Below are the code and all the weights of a small trained network. Each question names an input and a class and asks about switching units off, where a switched-off unit gives its printed mean instead of its output.

import numpy as np


def w(rows, s, z=0):
    codes = np.array(rows[::2]) - 128.0
    scale = np.full(codes.shape[1], s)
    scale[-1] = z or s
    return codes * scale


def norm(h):
    return h / np.sqrt((h * h).mean(-1, keepdims=True) + 1e-5)


def f(y):
    return y / 2 * (1 + np.tanh(0.7978845608 * (y + 0.044715 * y**3)))


def log_softmax(a):
    a = a - a.max(-1, keepdims=True)
    return a - np.log(np.exp(a).sum(-1, keepdims=True))


def net(x, mask):
    res = np.array(x, float).reshape(1, 4) / 4 @ E
    u = 0
    for l in range(2):
        y = f(norm(res) @ A[l][:, :-1].T + A[l][:, -1])
        res = res + np.where(mask[u : u + 8], y, B[l][:, -1]) @ B[l][:, :-1]
        u += 8
    return log_softmax(norm(res)[-1] @ U[:, :-1].T + U[:, -1])


A, B = {}, {}
E = w([
[211,105,67,112,94,2,147,117,135,204],'x0',
[143,63,171,195,164,86,168,174,138,92],'x1',
[114,114,72,105,153,131,100,192,247,109],'x2',
[163,149,129,165,178,157,96,123,140,165],'x3',
],0.0089)
A[0] = w([
[69,97,147,89,24,72,135,141,106,53,98],'0.n0',
[158,142,180,129,155,108,125,79,43,132,52],'0.n1',
[106,255,127,105,82,161,187,100,149,187,59],'0.n2',
[142,96,153,180,150,84,162,159,99,100,6],'0.n3',
[200,116,120,94,124,127,200,129,113,171,123],'0.n4',
[198,133,119,172,195,167,80,130,100,161,77],'0.n5',
[140,83,154,79,159,198,133,133,99,106,80],'0.n6',
[159,191,160,192,163,121,53,166,116,180,2],'0.n7',
],0.0086,0.0031)
B[0] = w([
[180,171,51,89,212,184,101,247,8,136,242],'0.n0',
[56,193,105,201,30,49,78,187,170,63,254],'0.n1',
[57,101,119,77,178,121,236,104,152,192,236],'0.n2',
[37,127,164,101,231,128,145,46,149,217,208],'0.n3',
[123,2,159,127,81,227,87,101,138,76,224],'0.n4',
[185,141,33,25,179,157,162,206,9,78,195],'0.n5',
[204,33,164,106,103,129,137,117,147,148,183],'0.n6',
[93,95,75,138,197,134,99,199,25,79,161],'0.n7',
],0.0076,0.0039)
A[1] = w([
[112,161,210,122,114,198,133,106,132,64,159],'1.n0',
[115,192,124,160,95,100,125,83,97,83,7],'1.n1',
[119,183,87,143,142,114,88,189,254,59,28],'1.n2',
[56,161,68,87,117,146,132,50,157,133,50],'1.n3',
[83,99,159,173,196,72,180,153,149,117,45],'1.n4',
[165,83,140,115,69,95,90,93,128,171,75],'1.n5',
[114,155,176,194,97,133,167,95,72,100,63],'1.n6',
[82,84,164,137,170,118,150,121,154,89,92],'1.n7',
],0.0099,0.0021)
B[1] = w([
[201,10,66,119,136,88,134,85,175,95,245],'1.n0',
[126,166,167,147,66,105,75,190,191,133,169],'1.n1',
[112,178,158,172,59,84,61,140,83,91,254],'1.n2',
[131,183,214,174,186,135,200,129,110,201,230],'1.n3',
[112,220,168,62,115,206,174,112,96,222,232],'1.n4',
[120,88,137,147,197,181,119,98,195,48,193],'1.n5',
[117,186,114,127,102,95,75,156,175,133,223],'1.n6',
[122,147,94,127,146,101,188,71,151,196,203],'1.n7',
],0.011,0.0049)
U = w([
[104,177,188,94,171,174,201,98,122,225,123],'0',
[106,188,159,156,29,96,48,149,130,95,5],'1',
[170,104,63,71,167,176,118,197,7,98,189],'2',
[167,7,119,108,132,149,136,48,181,94,201],'3',
],0.015,0.0018)

Each question gives the input, the list of numbers given to net, and the class t.
The units are the neurons (one row each of A and B). Each row of codes is followed by its name. A weight is (code - 128) times the scale printed after its matrix; where a second scale follows, it is the last column's (A, B and U).
mask holds one flag per neuron, layer by layer. A switched-off neuron (its flag False) gives its mean, the last column of its row in B, instead of its output. The means were averaged over made-up inputs and are rounded, as every weight is.
A unit's drop is (log p(t) with every unit on - log p(t) with that unit switched off) / (log p(t) with every unit on - log p(t) with every unit switched off).
The circuit of an input: a set's keep is (log p(t) with only the set's units on - log p(t) with every unit switched off) / (log p(t) with every unit on - log p(t) with every unit switched off). Starting from the 12 units with the biggest drops (on a tie, the unit counted first), units are removed one at a time, each time the one whose removal leaves the highest keep (on an exact tie, the one counted first), for as long as the keep stays at least 0.8.
units of the circuit, in order: the units of the circuit, biggest drop first
most important unit: the unit with the biggest drop
k most important neurons: the k neurons with the biggest drops, biggest first
top k neurons in layer l: the k neurons of layer l with the biggest drops, biggest first
drop when u is switched off: that unit's drop, to one decimal
input [-8,-6,-8,5], class 1: units of the circuit, in order -> 0.n1, 1.n6
input [8,0,-7,7], class 3: most important unit -> 0.n4
input [-7,0,-7,-3], class 1: 2 most important neurons -> 1.n6, 0.n1
input [-7,2,-7,-1], class 1: top 2 neurons in layer 1 -> 1.n6, 1.n1
input [7,-4,-1,-7], class 2: 4 most important neurons -> 0.n0, 1.n0, 0.n6, 1.n7
input [-2,-4,-6,-1], class 1: top 2 neurons in layer 0 -> 0.n1, 0.n3
input [-3,3,-7,-7], class 1: top 2 neurons in layer 0 -> 0.n1, 0.n5
input [8,-4,-7,-2], class 3: 3 most important neurons -> 1.n5, 0.n4, 1.n2
input [7,7,0,-3], class 0: 3 most important neurons -> 0.n3, 1.n4, 1.n0
input [-7,0,6,-1], class 3: 3 most important neurons -> 1.n0, 0.n1, 0.n6
input [2,4,6,-5], class 1: 3 most important neurons -> 1.n2, 0.n5, 0.n2
input [-7,1,6,5], class 3: 3 most important neurons -> 1.n0, 0.n1, 0.n0
input [4,-3,-8,7], class 1: 3 most important neurons -> 0.n1, 0.n0, 1.n1
input [0,-7,5,-6], class 0: units of the circuit, in order -> 1.n3
input [-5,-4,4,1], class 3: top 3 neurons in layer 0 -> 0.n1, 0.n3, 0.n6
input [-7,0,4,-7], class 2: top 2 neurons in layer 0 -> 0.n0, 0.n4
input [0,-6,-8,2], class 1: top 2 neurons in layer 0 -> 0.n1, 0.n3
input [-6,-1,-5,6], class 2: top 2 neurons in layer 1 -> 1.n2, 1.n0
input [3,-3,8,8], class 1: 2 most important neurons -> 1.n2, 0.n0
input [-3,7,5,-1], class 0: units of the circuit, in order -> 1.n4
input [7,-5,5,-6], class 3: top 4 neurons in layer 0 -> 0.n1, 0.n5, 0.n4, 0.n7
input [-4,3,4,-7], class 2: 2 most important neurons -> 0.n0, 0.n1
input [-7,-3,0,6], class 3: 2 most important neurons -> 1.n0, 0.n0
input [4,6,4,-5], class 0: drop when 1.n4 is switched off -> 0.1
input [-3,0,0,-3], class 2: drop when 0.n0 is switched off -> 1.9
input [4,-2,-2,5], class 2: drop when 0.n5 is switched off -> 0.5
input [-7,-4,-5,0], class 3: units of the circuit, in order -> 1.n0
input [-8,3,-2,-1], class 3: drop when 0.n5 is switched off -> 0.0
